What each symbol does to the items:
Z795 l Z33
Z795 f Z596
Z795 p Z323
Z795 a Z394
Z874 l Z972
Z874 f Z308
Z874 p Z489
Z874 a Z255
Z974 l Z965
Z974 f Z697
Z974 p Z939
Z974 a Z348
Z426 l Z598
Z426 f Z613
Z426 p Z164
Z426 a Z92
Z923 l Z868
Z923 f Z620
Z923 p Z371
Z923 a Z308
Z812 l Z938
Z812 f Z16
Z812 p Z806
Z812 a Z300
Z925 l Z540
Z925 f Z614
Z925 p Z16
Z925 a Z812
Z673 l Z897
Z673 f Z936
Z673 p Z379
Z673 a Z659
Z612 l Z706
Z612 f Z504
Z612 p Z923
Z612 a Z868
Z916 l Z176
Z916 f Z543
Z916 p Z703
Z916 a Z424
Z338 l Z989
Z338 f Z350
Z338 p Z830
Z338 a Z543
Z550 l Z289
Z550 f Z411
Z550 p Z897
Z550 a Z667
Z897 l Z667
Z897 f Z673
Z897 p Z659
Z897 a Z708
Z917 l Z604
Z917 f Z234
Z917 p Z697
Z917 a Z974
Z321 l Z504
Z321 f Z582
Z321 p Z87
Z321 a Z620
Z350 l Z338
Z350 f Z510
Z350 p Z14
Z350 a Z830
Z724 l Z66
Z724 f Z51
Z724 p Z318
Z724 a Z569
Z308 l Z874
Z308 f Z371
Z308 p Z66
Z308 a Z489
Z51 l Z724
Z51 f Z919
Z51 p Z172
Z51 a Z318
Z506 l Z269
Z506 f Z210
Z506 p Z943
Z506 a Z921
Z289 l Z323
Z289 f Z550
Z289 p Z667
Z289 a Z613
Z218 l Z144
Z218 f Z319
Z218 p Z153
Z218 a Z56
Z729 l Z806
Z729 f Z894
Z729 p Z504
Z729 a Z612
Z552 l Z703
Z552 f Z309
Z552 p Z428
Z552 a Z319
Z590 l Z881
Z590 f Z247
Z590 p Z989
Z590 a Z400
Z703 l Z424
Z703 f Z552
Z703 p Z319
Z703 a Z218
Z348 l Z235
Z348 f Z939
Z348 p Z183
Z348 a Z811
Z368 l Z260
Z368 f Z220
Z368 p Z844
Z368 a Z841
Z164 l Z92
Z164 f Z896
Z164 p Z210
Z164 a Z506
Z269 l Z54
Z269 f Z506
Z269 p Z921
Z269 a Z219
Z484 l Z309
Z484 f Z38
Z484 p Z368
Z484 a Z260
Z985 l Z375
Z985 f Z966
Z985 p Z33
Z985 a Z534
Z439 l Z582
Z439 f Z300
Z439 p Z986
Z439 a Z399
Z938 l Z183
Z938 f Z812
Z938 p Z300
Z938 a Z439
Z371 l Z308
Z371 f Z754
Z371 p Z724
Z371 a Z66
Z986 l Z399
Z986 f Z706
Z986 p Z663
Z986 a Z691
Z319 l Z218
Z319 f Z428
Z319 p Z77
Z319 a Z153
Z615 l Z549
Z615 f Z684
Z615 p Z184
Z615 a Z948
Z389 l Z596
Z389 f Z733
Z389 p Z550
Z389 a Z289
Z598 l Z379
Z598 f Z426
Z598 p Z92
Z598 a Z363
Z980 l Z869
Z980 f Z604
Z980 p Z965
Z980 a Z920
Z894 l Z729
Z894 f Z811
Z894 p Z321
Z894 a Z504
Z38 l Z484
Z38 f Z176
Z38 p Z220
Z38 a Z368
Z667 l Z613
Z667 f Z897
Z667 p Z708
Z667 a Z896
Z691 l Z395
Z691 f Z663
Z691 p Z972
Z691 a Z919
Z663 l Z691
Z663 f Z868
Z663 p Z874
Z663 a Z972
Z936 l Z673
Z936 f Z394
Z936 p Z598
Z936 a Z379
Z235 l Z637
Z235 f Z348
Z235 p Z811
Z235 a Z894
Z896 l Z164
Z896 f Z708
Z896 p Z557
Z896 a Z210
Z184 l Z948
Z184 f Z975
Z184 p Z375
Z184 a Z733
Z14 l Z830
Z14 f Z391
Z14 p Z484
Z14 a Z309
Z399 l Z87
Z399 f Z986
Z399 p Z691
Z399 a Z395
Z210 l Z506
Z210 f Z557
Z210 p Z608
Z210 a Z943
Z926 l Z172
Z926 f Z255
Z926 p Z881
Z926 a Z716
Z309 l Z552
Z309 f Z484
Z309 p Z260
Z309 a Z428
Z504 l Z612
Z504 f Z321
Z504 p Z620
Z504 a Z923
Z919 l Z51
Z919 f Z972
Z919 p Z926
Z919 a Z172
Z428 l Z319
Z428 f Z260
Z428 p Z165
Z428 a Z77
Z688 l Z566
Z688 f Z948
Z688 p Z389
Z688 a Z596
Z811 l Z894
Z811 f Z183
Z811 p Z582
Z811 a Z321
Z754 l Z371
Z754 f Z395
Z754 p Z51
Z754 a Z724
Z868 l Z663
Z868 f Z923
Z868 p Z308
Z868 a Z874
Z684 l Z615
Z684 f Z976
Z684 p Z975
Z684 a Z184
Z972 l Z919
Z972 f Z874
Z972 p Z255
Z972 a Z926
Z87 l Z620
Z87 f Z399
Z87 p Z395
Z87 a Z754
Z641 l Z851
Z641 f Z777
Z641 p Z566
Z641 a Z966
Z219 l Z668
Z219 f Z921
Z219 p Z604
Z219 a Z980
Z172 l Z318
Z172 f Z926
Z172 p Z716
Z172 a Z510
Z323 l Z394
Z323 f Z289
Z323 p Z613
Z323 a Z426
Z582 l Z321
Z582 f Z439
Z582 p Z399
Z582 a Z87
Z716 l Z510
Z716 f Z881
Z716 p Z842
Z716 a Z391
Z534 l Z411
Z534 f Z33
Z534 p Z936
Z534 a Z673
Z54 l Z305
Z54 f Z269
Z54 p Z219
Z54 a Z668
Z33 l Z534
Z33 f Z795
Z33 p Z394
Z33 a Z936
Z273 l Z666
Z273 f Z869
Z273 p Z614
Z273 a Z925
Z557 l Z210
Z557 f Z770
Z557 p Z561
Z557 a Z608
Z375 l Z733
Z375 f Z985
Z375 p Z534
Z375 a Z411
Z842 l Z391
Z842 f Z400
Z842 p Z176
Z842 a Z38
Z851 l Z975
Z851 f Z641
Z851 p Z966
Z851 a Z985
Z777 l Z641
Z777 f Z549
Z777 p Z688
Z777 a Z566
Z939 l Z348
Z939 f Z540
Z939 p Z938
Z939 a Z183
Z56 l Z976
Z56 f Z153
Z56 p Z641
Z56 a Z851
Z881 l Z716
Z881 f Z590
Z881 p Z400
Z881 a Z842
Z566 l Z966
Z566 f Z688
Z566 p Z596
Z566 a Z795
Z379 l Z659
Z379 f Z598
Z379 p Z363
Z379 a Z242
Z489 l Z255
Z489 f Z66
Z489 p Z247
Z489 a Z590
Z666 l Z697
Z666 f Z273
Z666 p Z925
Z666 a Z540
Z220 l Z368
Z220 f Z424
Z220 p Z144
Z220 a Z844
Z614 l Z925
Z614 f Z920
Z614 p Z637
Z614 a Z16
Z844 l Z841
Z844 f Z144
Z844 p Z976
Z844 a Z684
Z549 l Z777
Z549 f Z615
Z549 p Z948
Z549 a Z688
Z391 l Z14
Z391 f Z842
Z391 p Z38
Z391 a Z484
Z165 l Z77
Z165 f Z841
Z165 p Z615
Z165 a Z549
Z305 l Z561
Z305 f Z54
Z305 p Z668
Z305 a Z752
Z806 l Z300
Z806 f Z729
Z806 p Z612
Z806 a Z706
Z708 l Z896
Z708 f Z659
Z708 p Z770
Z708 a Z557
Z733 l Z389
Z733 f Z375
Z733 p Z411
Z733 a Z550
Z966 l Z985
Z966 f Z566
Z966 p Z795
Z966 a Z33
Z869 l Z273
Z869 f Z980
Z869 p Z920
Z869 a Z614
Z770 l Z557
Z770 f Z242
Z770 p Z305
Z770 a Z561
Z697 l Z974
Z697 f Z666
Z697 p Z540
Z697 a Z939
Z804 l Z234
Z804 f Z752
Z804 p Z273
Z804 a Z666
Z247 l Z590
Z247 f Z569
Z247 p Z338
Z247 a Z989
Z255 l Z926
Z255 f Z489
Z255 p Z590
Z255 a Z881
Z948 l Z688
Z948 f Z184
Z948 p Z733
Z948 a Z389
Z411 l Z550
Z411 f Z534
Z411 p Z673
Z411 a Z897
Z144 l Z844
Z144 f Z218
Z144 p Z56
Z144 a Z976
Z965 l Z920
Z965 f Z974
Z965 p Z348
Z965 a Z235
Z300 l Z439
Z300 f Z806
Z300 p Z706
Z300 a Z986
Z16 l Z812
Z16 f Z637
Z16 p Z729
Z16 a Z806
Z77 l Z153
Z77 f Z165
Z77 p Z549
Z77 a Z777
Z394 l Z936
Z394 f Z323
Z394 p Z426
Z394 a Z598
Z510 l Z350
Z510 f Z716
Z510 p Z391
Z510 a Z14
Z830 l Z543
Z830 f Z14
Z830 p Z309
Z830 a Z552
Z153 l Z56
Z153 f Z77
Z153 p Z777
Z153 a Z641
Z540 l Z939
Z540 f Z925
Z540 p Z812
Z540 a Z938
Z921 l Z219
Z921 f Z943
Z921 p Z917
Z921 a Z604
Z400 l Z842
Z400 f Z989
Z400 p Z916
Z400 a Z176
Z613 l Z426
Z613 f Z667
Z613 p Z896
Z613 a Z164
Z66 l Z489
Z66 f Z724
Z66 p Z569
Z66 a Z247
Z363 l Z242
Z363 f Z92
Z363 p Z269
Z363 a Z54
Z561 l Z608
Z561 f Z305
Z561 p Z752
Z561 a Z804
Z176 l Z38
Z176 f Z916
Z176 p Z424
Z176 a Z220
Z659 l Z708
Z659 f Z379
Z659 p Z242
Z659 a Z770
Z920 l Z614
Z920 f Z965
Z920 p Z235
Z920 a Z637
Z183 l Z811
Z183 f Z938
Z183 p Z439
Z183 a Z582
Z752 l Z804
Z752 f Z668
Z752 p Z869
Z752 a Z273
Z975 l Z184
Z975 f Z851
Z975 p Z985
Z975 a Z375
Z943 l Z921
Z943 f Z608
Z943 p Z234
Z943 a Z917
Z395 l Z754
Z395 f Z691
Z395 p Z919
Z395 a Z51
Z668 l Z752
Z668 f Z219
Z668 p Z980
Z668 a Z869
Z596 l Z795
Z596 f Z389
Z596 p Z289
Z596 a Z323
Z989 l Z400
Z989 f Z338
Z989 p Z543
Z989 a Z916
Z976 l Z684
Z976 f Z56
Z976 p Z851
Z976 a Z975
Z543 l Z916
Z543 f Z830
Z543 p Z552
Z543 a Z703
Z637 l Z16
Z637 f Z235
Z637 p Z894
Z637 a Z729
Z706 l Z986
Z706 f Z612
Z706 p Z868
Z706 a Z663
Z608 l Z943
Z608 f Z561
Z608 p Z804
Z608 a Z234
Z234 l Z917
Z234 f Z804
Z234 p Z666
Z234 a Z697
Z841 l Z165
Z841 f Z844
Z841 p Z684
Z841 a Z615
Z92 l Z363
Z92 f Z164
Z92 p Z506
Z92 a Z269
Z424 l Z220
Z424 f Z703
Z424 p Z218
Z424 a Z144
Z242 l Z770
Z242 f Z363
Z242 p Z54
Z242 a Z305
Z604 l Z980
Z604 f Z917
Z604 p Z974
Z604 a Z965
Z260 l Z428
Z260 f Z368
Z260 p Z841
Z260 a Z165
Z620 l Z923
Z620 f Z87
Z620 p Z754
Z620 a Z371
Z569 l Z247
Z569 f Z318
Z569 p Z350
Z569 a Z338
Z318 l Z569
Z318 f Z172
Z318 p Z510
Z318 a Z350

In the rows, zero is written as 64.

The rows follow the links: the fewer symbols apart two items are, the more alike their rows tend to be.

Each row is also shifted at random along 3 hidden directions that mean nothing.

Known rows, each with its item:
[  77   54   58   59   73   63   60   58   66   62   64   61   63   69   48   63   64   73   64   66   68   49   63   63   63   56   60   57   65   67   63   61   56   63   62   67   57   75   70   65   48   47   65   60   69   63   56   62   69   74   67   58   65] -> Z183
[  70   72   59   63   59   59   71   61   63   81   66   68   65   72   74   72   69   57   63   62   58   60   74   67   68   59   75   72   72   71   71   64   62   68   46   67   73   72   69   71   68   70   61   68   62   63   89   65   66   50   62   63   63] -> Z688
[  75   68   54   72   61   68   67   56   68   56   59   73   52   70   60   62   61   67   62   67   49   64   77   65   56   63   62   58   66   64   62   64   64   72   56   64   70   71   60   66   55   61   72   68   66   66   61   68   55   71   71   68   58] -> Z269
[  46   57   62   61   73   67   63   55   66   53   69   62   57   68   50   57   61   65   64   66   64   66   60   60   57   67   62   63   63   62   63   70   64   63   70   65   60   68   67   63   61   59   69   71   67   64   55   59   66   81   73   66   62] -> Z235
[  64   61   70   75   52   70   56   72   63   56   57   61   66   55   79   58   60   58   65   64   65   66   69   75   69   61   58   60   67   59   52   63   59   66   63   48   60   52   57   60   63   68   69   54   60   57   53   60   59   58   60   60   61] -> Z153
[  57   59   63   64   59   61   65   53   54   64   66   71   62   60   70   59   66   59   68   65   67   60   66   70   60   68   59   66   67   67   67   62   66   64   64   51   47   62   71   65   67   65   72   65   61   53   55   50   58   57   64   69   59] -> Z936
[  52   67   61   65   73   60   65   57   69   67   69   65   56   77   57   65   61   68   63   62   59   73   62   51   57   78   65   69   54   60   69   68   71   70   63   76   68   69   65   68   68   66   64   78   70   72   67   63   65   70   66   69   66] -> Z697
[  45   70   68   49   72   65   70   69   67   60   65   71   72   58   56   71   64   70   60   71   58   76   50   55   58   68   67   64   64   62   75   63   71   46   79   78   74   59   64   65   74   72   52   72   59   67   74   70   64   75   70   72   70] -> Z612
[  79   47   65   66   70   65   62   78   62   59   51   57   74   63   65   54   72   71   63   59   72   67   55   65   68   60   56   57   69   63   62   69   58   56   74   64   64   65   67   69   73   58   61   53   56   48   60   73   69   70   56   61   63] -> Z371
[  65   58   63   68   70   55   50   60   59   70   58   63   64   72   62   67   61   71   67   57   61   60   66   58   61   71   47   56   47   56   68   58   67   75   60   73   60   65   55   64   55   53   68   60   72   65   45   62   56   55   55   66   62] -> Z917
[  87   54   66   55   65   65   73   69   55   65   65   60   76   59   64   58   76   58   66   60   76   55   57   71   72   48   71   68   82   75   67   70   55   51   66   58   63   68   74   64   74   64   60   57   53   46   79   69   75   64   66   60   59] -> Z14
[  62   57   79   61   64   71   54   69   56   54   69   50   71   58   63   58   59   51   70   60   72   63   56   66   71   59   60   66   64   59   54   70   60   60   71   57   63   51   51   48   64   65   64   58   63   61   53   62   71   63   70   59   58] -> Z338
[  64   65   62   64   60   59   58   54   62   68   67   70   63   60   68   69   59   66   67   68   66   56   68   68   60   70   58   61   59   63   66   52   66   68   60   58   47   61   69   67   54   61   69   62   68   65   51   48   54   55   61   65   66] -> Z426
[  40   70   66   56   64   69   77   65   65   59   72   60   60   62   57   58   70   54   61   64   66   66   61   65   67   53   80   73   76   72   61   76   62   58   68   61   73   67   66   55   71   71   60   68   59   66   81   71   75   74   71   62   61] -> Z989
[  81   67   74   69   58   62   53   59   54   69   68   60   65   67   75   67   57   51   72   57   63   62   70   65   67   68   58   68   55   57   61   63   67   74   54   61   63   55   50   55   61   67   69   64   68   66   56   58   61   45   64   64   58] -> Z375
[  33   68   55   72   63   58   59   55   64   64   56   67   47   68   55   65   62   72   62   60   53   57   75   58   58   65   54   55   48   63   63   59   70   82   58   68   65   71   52   57   45   50   72   62   75   77   44   68   52   61   58   66   60] -> Z668
[  40   67   67   66   72   59   54   58   65   65   68   62   57   72   58   67   55   67   65   61   60   71   63   51   58   81   56   65   44   55   65   63   75   75   66   74   65   61   55   61   60   63   68   72   74   77   51   59   60   64   63   68   66] -> Z666
[  41   63   65   70   52   67   62   70   64   61   57   65   65   56   78   61   64   58   63   64   62   65   71   74   67   59   62   61   69   62   57   63   61   65   61   51   63   58   61   63   63   67   67   56   59   59   61   61   60   57   60   60   60] -> Z684
[  67   67   52   69   58   60   69   49   62   69   68   70   48   65   61   62   67   65   64   65   66   50   75   69   63   62   67   65   65   74   63   62   64   77   55   54   50   74   73   65   54   58   73   65   69   68   59   57   59   60   62   63   63] -> Z673
[  69   81   65   67   54   64   66   71   70   67   69   61   56   53   66   69   60   66   60   66   69   61   65   65   70   64   72   67   57   67   55   59   69   71   66   60   62   55   58   55   58   70   61   61   68   83   63   66   62   54   58   60   73] -> Z368
[  53   70   64   67   58   65   70   52   58   62   71   68   52   64   68   58   65   53   67   61   61   67   70   65   61   68   67   73   65   67   64   71   70   71   62   55   61   62   62   58   70   73   72   73   63   64   64   60   60   60   69   71   56] -> Z534
[  48   67   70   62   69   63   60   73   72   69   68   52   68   68   64   68   59   62   61   62   69   67   58   59   70   65   70   67   58   60   59   66   63   64   64   72   71   61   60   61   64   66   57   62   68   74   71   66   75   65   59   55   72] -> Z172
[  45   64   64   69   61   68   59   57   62   49   58   73   58   61   65   61   57   64   66   67   49   71   71   64   54   68   52   56   59   56   62   62   69   67   65   61   66   58   52   60   57   64   72   68   64   63   45   62   49   69   71   72   56] -> Z54
[  82   64   62   68   66   69   66   73   68   54   60   59   59   62   53   58   65   73   60   62   64   67   59   59   64   61   62   60   61   62   59   69   65   65   74   69   71   64   56   57   62   60   63   63   65   70   57   79   66   73   63   63   64] -> Z923
[  62   67   64   55   71   60   60   64   67   64   65   64   66   62   49   73   59   73   63   69   63   56   59   58   61   61   62   58   56   63   67   56   65   60   69   76   65   64   60   61   51   55   57   63   70   76   59   65   64   69   66   63   70] -> Z439
[  28   73   56   62   59   64   83   49   61   64   71   76   50   62   65   57   72   56   61   66   60   72   68   65   57   68   75   74   74   75   72   72   70   64   65   55   60   69   75   65   77   76   69   78   59   62   77   59   60   67   70   74   57] -> Z289
[  56   78   58   64   60   63   68   55   72   66   69   75   57   64   65   74   56   67   62   75   52   67   72   63   56   72   69   65   60   62   68   56   71   68   58   66   63   63   67   70   57   70   65   73   68   77   67   55   54   65   70   70   70] -> Z164
[  40   65   58   67   66   67   72   73   70   58   56   61   54   60   55   55   71   73   56   61   65   69   61   60   65   60   66   60   64   69   59   71   64   66   75   65   70   70   63   61   66   61   62   61   64   70   64   79   66   76   58   62   66] -> Z754
[  45   66   65   67   71   57   56   57   63   68   64   64   59   73   59   68   58   69   65   60   60   67   64   53   58   78   55   62   44   56   68   61   73   74   64   75   64   64   56   62   59   60   67   71   74   74   52   61   59   60   60   68   66] -> Z869
[  61   57   65   64   60   60   59   54   55   65   65   71   66   59   71   63   64   62   70   66   69   58   65   70   61   70   56   62   64   65   68   56   66   63   64   52   44   59   72   67   64   63   71   61   61   53   50   48   55   56   62   67   61] -> Z897
[  79   61   72   63   65   69   60   70   65   60   71   50   67   67   62   61   60   54   66   60   70   62   60   64   72   57   70   69   66   61   54   72   58   65   63   64   71   61   57   54   63   65   62   61   66   67   67   68   78   66   68   57   63] -> Z716
[  75   70   60   63   62   65   69   58   69   63   66   78   66   67   68   70   59   65   63   73   52   73   69   65   56   70   68   64   69   61   71   59   67   59   59   67   67   64   71   76   67   73   64   75   61   63   75   58   57   68   74   71   66] -> Z363
[  41   67   70   62   68   62   59   74   72   70   66   53   69   66   64   68   60   63   62   62   69   66   58   59   71   65   67   66   56   59   58   65   63   64   65   72   70   60   60   63   64   64   56   60   68   75   69   65   74   64   58   56   73] -> Z926
[  56   65   60   61   69   69   80   72   70   56   58   67   63   62   57   57   73   71   56   65   61   80   55   59   60   62   72   65   74   68   69   74   66   52   78   71   76   69   69   68   80   71   57   70   56   61   80   81   68   82   67   69   65] -> Z868
[  41   60   62   63   65   67   68   59   60   53   55   79   68   63   68   60   66   63   65   67   49   80   66   65   52   67   57   59   72   60   74   66   67   54   68   64   70   63   65   71   75   70   67   72   54   48   66   64   53   73   73   76   55] -> Z305
[  76   69   63   56   71   63   65   68   68   64   65   65   66   63   50   72   62   74   62   68   62   61   57   56   62   61   66   61   59   64   68   59   66   58   70   78   71   66   61   63   57   60   56   65   68   74   67   71   65   70   67   65   70] -> Z504
[  53   77   71   60   55   62   62   70   65   67   68   63   66   48   70   71   60   63   63   65   71   63   59   65   69   67   66   66   56   64   60   57   71   63   73   60   58   49   56   53   63   72   58   59   65   77   58   60   61   51   56   63   71] -> Z424
[  58   72   55   63   59   58   67   53   68   71   68   74   58   63   65   70   62   68   63   71   62   58   70   67   60   69   67   64   62   68   68   54   67   68   57   62   52   68   74   71   56   64   66   68   68   71   65   53   56   60   63   66   68] -> Z598
[  73   71   62   58   59   60   70   68   63   73   67   62   64   53   62   68   71   66   61   63   74   50   62   67   73   53   72   66   66   76   64   60   62   63   66   60   58   64   68   58   62   63   57   56   64   70   71   66   67   54   56   59   69] -> Z484
[  54   64   79   59   61   61   57   64   52   70   65   68   82   63   84   69   60   49   72   61   61   74   61   66   64   72   59   70   63   56   73   62   68   56   61   63   66   50   59   65   80   78   63   67   56   51   69   54   61   46   65   71   58] -> Z966
[  63   66   64   64   60   59   56   56   63   68   67   71   64   60   69   72   56   67   67   71   63   58   68   67   60   72   57   61   56   60   66   51   69   67   61   60   49   58   66   68   55   62   67   64   68   68   50   47   54   55   63   66   68] -> Z379
[  71   70   67   64   60   62   68   57   57   71   70   68   65   69   74   65   65   50   67   60   60   69   68   64   63   67   70   74   68   64   71   68   67   65   55   63   69   63   64   65   76   75   65   73   61   59   78   62   64   53   68   70   58] -> Z733
[  80   52   55   66   69   60   66   60   57   68   52   73   69   74   65   61   73   70   65   61   57   62   68   65   58   62   56   57   70   66   75   63   61   62   57   69   67   76   70   77   67   56   67   62   59   47   67   69   58   64   63   69   57] -> Z219
[  73   65   68   65   61   67   57   60   64   57   63   75   69   62   71   69   53   63   67   71   53   74   67   65   55   73   57   60   63   53   67   57   68   58   63   64   63   53   61   69   64   70   67   70   62   61   57   54   53   65   74   72   63] -> Z242
[  54   66   72   58   68   69   67   70   67   63   72   55   71   66   64   63   63   53   64   62   67   72   56   62   69   61   74   73   70   62   62   73   61   55   67   67   74   61   63   60   75   74   57   68   60   64   80   67   78   70   70   61   65] -> Z881
[  37   70   71   57   66   70   73   66   66   58   72   57   64   62   59   60   66   52   61   64   66   71   58   63   68   58   76   73   73   68   61   76   63   57   69   62   74   63   63   55   73   73   59   69   60   67   79   69   74   74   71   63   63] -> Z350
[  89   71   61   76   51   71   66   72   71   59   64   60   55   59   72   59   61   63   61   65   66   64   71   71   71   60   70   66   67   65   50   66   61   72   60   53   65   61   61   61   61   68   67   59   63   70   64   68   64   62   61   58   67] -> Z844
[  78   61   59   67   75   64   67   56   69   64   70   61   56   81   55   60   62   66   63   63   62   70   63   55   59   73   67   70   61   62   66   72   66   70   60   73   67   75   70   70   66   63   68   76   70   66   69   66   71   76   69   65   65] -> Z920

Where do the symbols, taken in turn from left to right, take each start?
Answers are names.
[ 108   65   64   65   67   66   57   70   68   60   63   57   62   64   50   68   58   75   64   63   64   54   62   57   66   60   60   57   53   60   58   60   64   69   67   74   69   65   52   56   48   52   61   59   73   77   53   75   66   66   63   60   69]
l l p a: Z919
[  57   56   76   61   70   62   50   77   66   68   62   51   78   65   69   66   59   63   65   60   73   66   54   61   71   68   58   62   55   54   60   62   61   59   68   69   64   56   59   64   66   63   58   55   65   63   60   62   72   59   56   57   70]
p a p p a: Z218
[  61   63   74   62   68   64   53   75   69   67   67   50   72   67   66   66   57   60   64   61   70   65   58   60   72   65   65   66   57   57   57   65   62   64   64   70   69   58   57   60   64   65   58   60   67   71   65   64   75   62   61   55   70]
a l p l p: Z552
[  78   54   68   65   60   59   51   57   55   66   63   68   71   58   73   65   58   64   72   65   70   54   64   70   62   71   49   58   59   59   66   51   65   65   63   54   41   55   67   67   58   58   71   58   65   54   42   44   54   51   60   65   63]
a l a p p: Z917
[  25   75   60   51   62   63   85   64   64   69   68   68   62   53   58   63   78   60   57   67   69   62   59   66   66   51   82   72   79   81   70   70   64   53   71   60   67   69   75   60   75   71   54   67   57   65   88   69   70   68   64   65   64]
a f f: Z309
[  65   62   71   68   53   71   67   75   63   56   60   67   73   54   82   58   64   57   64   66   65   79   61   73   66   66   66   66   76   60   60   66   63   53   70   52   64   51   67   69   81   79   63   63   50   51   69   62   63   63   65   66   63]
p a l p p: Z411
[  43   67   66   70   54   62   55   65   63   70   59   62   64   61   75   68   61   58   65   62   61   56   75   72   68   59   60   61   60   62   58   58   62   72   53   57   63   59   56   60   53   61   67   54   66   67   57   60   59   48   57   58   62]
p f l p: Z596
[  52   66   69   62   60   68   64   64   61   57   69   53   57   56   55   59   64   56   65   60   71   54   64   66   71   51   67   65   65   69   52   69   61   68   67   55   63   61   54   45   54   59   65   57   67   73   56   68   69   64   65   57   60]
a l p p l: Z841
[  71   57   55   67   69   62   68   75   71   71   56   56   65   70   60   61   74   74   57   60   71   58   61   63   71   56   69   62   68   70   62   67   56   65   63   69   68   77   73   73   66   55   58   55   64   62   76   76   75   69   53   54   71]
a p p p: Z176
[  67   63   69   52   72   62   56   67   64   62   63   64   74   60   54   72   59   72   65   69   64   61   54   58   61   64   58   57   56   59   69   55   66   54   73   75   65   58   59   61   58   59   56   62   67   68   57   64   63   67   67   66   69]
p l f l p: Z395
[  61   50   69   64   74   67   56   58   62   52   68   59   65   69   56   56   58   64   68   64   67   67   58   60   58   71   55   62   61   56   60   68   63   61   70   63   57   62   63   62   62   58   70   68   66   57   47   57   66   77   72   65   60]
l p f p l: Z582
[  64   74   67   66   58   60   64   58   60   73   70   65   61   69   73   70   61   53   67   60   59   64   72   64   66   66   68   72   60   63   66   64   68   73   52   65   69   63   57   59   65   71   66   69   67   70   71   62   63   49   64   65   61]
l f a p p: Z598
[  72   55   77   54   73   65   62   76   63   67   67   58   89   69   73   64   65   55   65   63   71   77   49   63   69   66   69   71   73   58   69   70   58   44   68   71   72   59   72   73   86   75   53   66   53   48   87   63   79   67   68   61   68]
f a a l: Z543
[  84   51   57   68   68   64   67   76   67   65   54   57   68   67   61   56   74   74   59   58   71   62   59   64   70   55   64   59   70   69   61   69   55   62   67   67   66   75   71   72   69   55   61   54   60   54   69   78   72   71   55   57   66]
f p f f: Z919
[  57   65   52   72   63   61   63   56   64   63   55   69   48   70   56   63   66   72   62   62   53   56   78   62   59   61   57   55   57   67   63   62   65   80   55   66   66   76   57   62   47   50   72   62   71   71   51   71   53   65   61   65   59]
l f a: Z604
[  68   64   71   68   65   69   54   73   65   49   60   57   60   57   54   61   56   70   64   61   64   67   58   57   64   66   53   56   49   55   54   64   69   67   79   67   67   52   43   48   55   59   64   59   70   75   38   72   60   69   63   64   64]
f f a: Z395
[  30   81   57   75   49   71   74   66   76   57   63   65   44   55   68   60   62   62   56   68   59   69   76   70   66   60   75   66   66   69   50   68   66   77   62   51   68   63   59   56   58   71   67   64   66   81   66   68   60   68   63   60   66]
p l f: Z549
[  53   69   61   70   57   64   69   50   58   61   70   67   47   62   64   58   64   55   66   61   63   61   73   66   61   67   66   70   63   69   61   69   69   76   60   52   56   64   62   56   62   67   74   70   67   67   56   59   59   60   67   68   56]
l l l f a: Z426
